Here is a tiny trained network, its code and every weight. The questions are about switching its units off for an input and a target symbol, where a switched-off unit gives its printed mean instead of its output.

import numpy as np


def w(rows, s, z=0):
    codes = np.array(rows[::2]) - 128.0
    scale = np.full(codes.shape[1], s)
    scale[-1] = z or s
    return codes * scale


def norm(h):
    return h / np.sqrt((h * h).mean(-1, keepdims=True) + 1e-5)


def f(y):
    return y / 2 * (1 + np.tanh(0.7978845608 * (y + 0.044715 * y**3)))


def softmax(a):
    e = np.exp(a - a.max(-1, keepdims=True))
    return e / e.sum(-1, keepdims=True)


def log_softmax(a):
    a = a - a.max(-1, keepdims=True)
    return a - np.log(np.exp(a).sum(-1, keepdims=True))


def net(x, mask):
    ids = ['αβγδεζηθλπστφψω'.index(c) for c in x.split()]
    T = len(ids)
    res = E[ids] + P[:T]
    u = 0
    for l in range(2):
        q, k, v = (norm(res) @ M[l].T for M in (Q, K, V))
        z = softmax(np.where(np.tri(T) > 0, q @ k.T / 2**0.5, -1e9)) @ v
        res = res + np.where(mask[u], z, O[l][:, -1]) @ O[l][:, :-1]
        u += 1
        y = f(norm(res) @ A[l][:, :-1].T + A[l][:, -1])
        res = res + np.where(mask[u : u + 8], y, B[l][:, -1]) @ B[l][:, :-1]
        u += 8
    return log_softmax(norm(res)[-1] @ U[:, :-1].T + U[:, -1])


Q, K, V, O, A, B = {}, {}, {}, {}, {}, {}
E = w([
[163,144,58,199,141,151,69,114,170],'α',
[165,30,124,148,161,129,177,134,120],'β',
[124,27,151,165,157,139,167,161,154],'γ',
[210,147,107,205,148,180,97,119,168],'δ',
[165,118,119,141,136,30,28,138,79],'ε',
[158,24,104,155,112,103,152,138,117],'ζ',
[140,32,130,159,125,119,145,174,156],'η',
[161,84,36,141,95,201,84,64,131],'θ',
[128,100,155,161,61,208,98,143,182],'λ',
[157,160,39,192,113,172,90,162,143],'π',
[109,22,143,138,116,94,103,197,133],'σ',
[101,111,91,145,122,72,199,87,226],'τ',
[168,106,46,96,141,102,186,190,102],'φ',
[213,137,131,3,101,109,155,102,117],'ψ',
[174,144,91,76,178,221,87,146,95],'ω',
],0.025)
P = w([
[158,9,85,138,48,164,122,45,29],'0',
[180,32,76,140,75,152,138,66,65],'1',
[183,60,77,144,79,150,163,90,83],'2',
[180,79,79,141,93,142,153,103,102],'3',
[176,93,83,137,97,136,147,121,115],'4',
[172,102,88,132,116,143,144,130,138],'5',
[163,113,95,130,123,139,146,142,151],'6',
[160,124,101,125,132,134,132,159,161],'7',
[157,136,97,114,133,131,131,172,178],'8',
[155,145,106,109,140,125,118,183,188],'9',
[150,157,113,102,156,116,119,192,201],'10',
[137,172,113,101,164,110,101,212,216],'11',
[143,184,114,93,190,98,104,211,233],'12',
[143,190,122,79,213,85,84,217,231],'13',
],0.015)
Q[0] = w([
[176,7,101,106,157,103,137,211,162],'L0H0',
[169,145,115,123,116,188,87,147,128],'L0H0',
],0.02)
K[0] = w([
[135,248,123,109,189,83,130,161,160],'L0H0',
[112,129,157,84,136,130,111,214,161],'L0H0',
],0.017)
V[0] = w([
[27,72,15,101,108,74,194,97,200],'L0H0',
[175,138,168,227,72,94,138,36,255],'L0H0',
],0.0086)
O[0] = w([
[47,47,21,1,195,203,171,135,142,85],'L0H0',
[225,57,154,82,156,124,55,120,215,2],'L0H0',
],0.0098,0.01)
A[0] = w([
[173,47,128,146,162,72,126,178,147,112],'L0N0',
[44,81,178,213,186,98,159,169,155,3],'L0N1',
[100,104,139,162,146,99,252,134,165,117],'L0N2',
[129,125,135,132,138,162,165,228,141,37],'L0N3',
[186,102,130,122,124,195,40,122,181,113],'L0N4',
[170,111,85,201,154,144,125,152,81,51],'L0N5',
[176,98,198,188,126,96,33,71,144,28],'L0N6',
[120,189,197,108,147,168,95,95,82,98],'L0N7',
],0.011,0.0062)
B[0] = w([
[152,157,167,117,172,215,55,119,60,235],'L0N0',
[160,53,101,172,41,144,116,171,85,191],'L0N1',
[82,83,151,110,132,60,54,215,89,208],'L0N2',
[167,163,108,131,203,106,96,93,78,174],'L0N3',
[132,97,1,161,160,104,188,181,131,175],'L0N4',
[43,135,124,147,55,139,109,151,135,254],'L0N5',
[39,89,175,127,163,25,214,68,142,141],'L0N6',
[151,123,171,141,185,227,145,97,158,213],'L0N7',
],0.0093,0.0047)
Q[1] = w([
[144,159,178,15,122,95,154,55,212],'L1H0',
[138,177,116,141,39,159,167,6,211],'L1H0',
],0.012)
K[1] = w([
[121,6,118,178,68,156,153,68,84],'L1H0',
[119,47,178,131,75,176,147,125,125],'L1H0',
],0.013)
V[1] = w([
[88,70,121,77,77,2,220,80,57],'L1H0',
[42,134,106,233,167,66,85,166,151],'L1H0',
],0.0062)
O[1] = w([
[139,190,138,93,249,89,72,139,167,3],'L1H0',
[103,77,109,161,180,103,136,40,97,60],'L1H0',
],0.014,0.003)
A[1] = w([
[171,124,93,60,61,128,137,71,117,73],'L1N0',
[80,146,72,141,128,225,128,131,161,141],'L1N1',
[185,198,154,65,117,117,204,63,148,167],'L1N2',
[159,64,204,109,166,115,210,99,144,151],'L1N3',
[84,117,95,139,131,113,183,71,200,204],'L1N4',
[161,90,115,128,136,82,126,181,92,159],'L1N5',
[99,245,189,188,64,252,135,61,147,81],'L1N6',
[164,159,140,44,89,58,141,122,110,254],'L1N7',
],0.017,0.005)
B[1] = w([
[152,181,123,145,145,100,114,149,140,146],'L1N0',
[135,151,207,142,152,73,150,124,130,193],'L1N1',
[178,160,131,94,72,165,123,194,97,157],'L1N2',
[89,220,135,153,122,133,127,171,177,141],'L1N3',
[152,73,121,50,126,176,117,168,96,140],'L1N4',
[131,179,119,131,121,113,152,91,140,172],'L1N5',
[155,211,108,57,176,252,230,50,109,250],'L1N6',
[116,80,143,167,211,128,44,189,117,158],'L1N7',
],0.019,0.021)
U = w([
[118,99,205,161,179,64,79,69,127,193],'α',
[61,65,181,182,190,185,145,189,140,55],'β',
[45,146,43,120,196,89,168,194,89,15],'γ',
[114,176,163,127,116,41,165,149,239,136],'δ',
[121,177,144,102,131,168,163,107,115,181],'ε',
[158,93,137,135,144,93,155,153,156,74],'ζ',
[148,59,84,198,183,177,103,129,91,49],'η',
[118,55,143,49,113,105,82,97,67,139],'θ',
[108,107,254,70,150,54,172,160,88,50],'λ',
[88,54,112,61,108,132,118,143,240,254],'π',
[207,131,77,78,93,42,119,96,141,124],'σ',
[116,102,65,205,165,157,107,125,210,130],'τ',
[153,147,148,126,142,162,55,212,106,113],'φ',
[110,96,94,166,57,87,162,163,127,212],'ψ',
[195,58,187,122,163,70,205,166,96,44],'ω',
],0.0095,0.0056)

Each question gives the input, a string of symbols that net reads in full, and the target symbol t.
The units are the heads (2 rows each of Q, K, V and O) and the neurons (one row each of A and B). Each row of codes is followed by its name. A weight is (code - 128) times the scale printed after its matrix; where a second scale follows, it is the last column's (O, A, B and U).
mask holds one flag per unit, layer by layer, with each layer's heads first. A switched-off unit (its flag False) gives its mean, the last column of its rows in O or B, instead of its output. The means were averaged over made-up inputs and are rounded, as every weight is.
A unit's drop is (log p(t) with every unit on - log p(t) with that unit switched off) / (log p(t) with every unit on - log p(t) with every unit switched off).
The circuit of an input: a set's keep is (log p(t) with only the set's units on - log p(t) with every unit switched off) / (log p(t) with every unit on - log p(t) with every unit switched off). Starting from the 12 units with the biggest drops (on a tie, the unit counted first), units are removed one at a time, each time the one whose removal leaves the highest keep (on an exact tie, the one counted first), for as long as the keep stays at least 0.8.
circuit, biggest first: the units of the circuit, biggest drop first
unit that matters most: the unit with the biggest drop
top k neurons: the k neurons with the biggest drops, biggest first
top k neurons in layer l: the k neurons of layer l with the biggest drops, biggest first
input δ ω σ η γ δ ω φ σ φ γ λ, target λ: top 4 neurons -> (L1N1, L1N6, L1N4, L0N4)
input σ φ σ ψ, target φ: circuit, biggest first -> (L1N7, L1N2)
input η ω φ η ψ θ σ λ α λ σ, target τ: top 4 neurons in layer 1 -> (L1N6, L1N1, L1N3, L1N5)
input σ σ ω σ ω ψ η ψ λ λ, target δ: unit that matters most -> L1H0
input φ ω θ σ λ β ω ω ζ ψ ε γ, target α: circuit, biggest first -> (L1N6, L1H0, L0N3)
input τ ω ω σ θ σ ε σ λ ω λ η σ α, target ω: top 2 neurons in layer 1 -> (L1N1, L1N6)
input σ σ σ δ ω ω ω σ ε ω ω ω ζ, target ψ: circuit, biggest first -> (L1N6, L1H0)
input λ φ ω σ ω σ δ σ, target δ: circuit, biggest first -> (L0H0, L0N6, L1N3)
input σ ω ω σ ω ψ ε ω π γ σ, target η: top 2 neurons -> (L0N0, L1N6)
input ψ ω ω φ η ω δ γ, target δ: circuit, biggest first -> (L0H0, L1N3, L0N6)
input φ τ ω φ γ σ π σ π ω φ φ γ β, target γ: top 3 neurons -> (L1N6, L1N1, L0N2)
input σ τ β α π, target ψ: top 2 neurons -> (L0N4, L1N6)
input η σ ζ θ, target ω: circuit, biggest first -> (L1N1, L0H0, L1N6)
input ω ω σ γ ψ λ α γ θ θ γ, target τ: unit that matters most -> L0H0
input ω σ φ ψ σ σ θ, target ω: top 2 neurons -> (L1N1, L1N6)
input λ τ ω φ ψ θ, target δ: top 3 neurons -> (L1N1, L1N6, L0N4)
input ψ θ β ω ε ω φ δ ω ζ ω γ π ζ, target η: top 2 neurons -> (L0N0, L1N6)
input ω ψ ψ ε γ ψ γ ψ φ ζ σ, target γ: top 4 neurons -> (L1N6, L0N3, L1N1, L1N5)
input σ ψ σ ω ψ θ φ γ, target γ: top 2 neurons -> (L1N6, L0N2)
input φ φ φ η, target γ: top 2 neurons -> (L1N6, L0N2)
input φ φ σ ζ ε π γ φ δ, target λ: unit that matters most -> L1N1
input γ σ γ σ, target θ: top 2 neurons -> (L0N0, L1N6)
